[[112 157 103 125  99]
 [144 120 139 145 131]] out 157

[[126 108 120 140 144 142 114]
 [127 133 128 109 126 119 107]
 [119 144 134 135 137 111 140]] out 133

[[136 127 135 118]
 [126 139 148 125]
 [131 141 157 118]] out 139

[[134  98 131 126 157]
 [142 105 141 135 149]] out 98

[[114 137 111 153 118 116]
 [140 135 141 117 132 143]] out 137

[[113 140 108 150 113 117]
 [133 150 125 131 102 142]] out 140

[[134 138 125 151 124]
 [125 124 129 103 140]] out 138

[[123 126 107 128]
 [134 132 103 129]] out 126

[[140 124 122 154 143 115]
 [128 124 106 120 130 127]
 [126 120 121 133 145 122]] out 124

[[120 136 140 126 141 137]
 [139 137 118 115 126 135]
 [144 152 115 152 139 124]] out 137
---
[125 123 130  99 127 126 132] >> 125

[[126 134 120 125 128]
 [146 133 128 141 124]
 [101 130 106 146 124]] >> 126

[[124 117 147 153 131 129]
 [107 126 124 123 118 129]] >> 124

[[127 147 127 125 115 135 123]
 [134 118 116 133 124 129 131]
 [117 151 143 122 113 130 123]] >> 127

[[141 145 131 118 122 149]
 [128 131 143 145 144 118]
 [104 107 100 133 122 138]] >> 141

[[111 100 118 109 136]
 [107 131 147 141 102]] >> 111
---
[106 107 116 142 132 124] Answer: 116
[143 152 134 140] Answer: 134
[151 132 130 135 157 138 136] Answer: 130
[131 110 123 139 136 135 154] Answer: 123
[103 132 150 127 129] Answer: 150
[ 98 126 137 138 118] Answer: 137
[158 156 152 110 151 114 123] Answer: 152
---
[[134 137 151 137 142 139]
 [134 133 150 139 141 135]
 [145 135 146 143 142 136]] ==> 142

[[142 106 146 153]
 [151 112 152 154]] ==> 152

[152 143 134 116 119] ==> 116

[144 144 150 138 144 123] ==> 144

[[149 148 153 117]
 [106 107 150 155]
 [112 113 111 150]] ==> 111

[[140 141 156 142 146]
 [137 136 114 103 106]] ==> 103

[152 151 121 131] ==> 121

[122 119 138 142 103] ==> 142

[[149 126 112 120]
 [117 117 126 118]] ==> 126
---
143  133  141  148  145  107  125 -> 125
122  145  154  134  113  111 -> 111
106  115  138  119  137 -> 137
123  157  149  124 -> 124
155  111  124  138  144  149  135 -> 135
138  133  156  127  111  134 -> 134
106  142  149  123  138 -> 138
134   99  107  104  128 -> 128
127  149  126  125  152 -> 152
---
[[117 135 115 134 133 120]
 [157 121 128 134 116 144]] Answer: 135

[[119 113 109 128 152 128]
 [130 129 130 128 126 129]
 [122 125 122 131 137 126]] Answer: 129

[[143 121 128 153 127 128 114]
 [142 127 129 114 129 117 103]] Answer: 121

[[118 112 155 134 126 131 126]
 [126 146 117 124 117 121 156]] Answer: 112

[[147 151 131 100 127]
 [131 139 120 112 133]
 [123 119 131 141 126]] Answer: 139

[[101 144 139 151]
 [108 147 125 141]] Answer: 144

[[133 141 131 131]
 [132 154 130 129]] Answer: 141

[[108 139 104 136 108]
 [131 150 133 140 132]] Answer: 139

[[133 109 124 119 104 117]
 [124 125 130 120 128 129]
 [121 129 125 126 128 130]] Answer: 125
---
Q:
119  103  136  106  103
118  123  142  108  123
131  105  108  112  105
A: 105

Q:
153  131  134  138  108  150
132  129  108  141  141  132
125  135  131  130  133  121
A: 121

Q:
108  116  138  130  109  113  121
132  137  126  130  130  105  138
144  139  141  103  131  134  151
A: 151

Q:
126  126  126  126  105  127  145
124  124  124  124  129  124  130
123  123  123  123  150  121  116
A: 116

Q:
151  105  141  128  128  128
151  107  139  129  124  142
151  142  137  128  121  117
A: 117

Q:
123  138  123  124  139
152  110  153  152  111
121  141  122  122  140
A: 140

Q:
131  125  129  121  108
117  100  118  101  110
132  116  129  126  120
A: 120
---
[[149 127 128 131 122 115 140]
 [152 120 146 137 128 139 132]] ⇒ 122

[[133 142 107 134 143]
 [130 132 121 131 138]] ⇒ 107

[[134 127 119 136 128]
 [152 126 127 139 136]] ⇒ 119

[[124 155 120 122]
 [110 136 129 126]] ⇒ 155

[[101 117 133 130 135 152]
 [124 135 131 114 110 103]] ⇒ 130

[[126 128 128 129]
 [101 133 128 130]] ⇒ 128
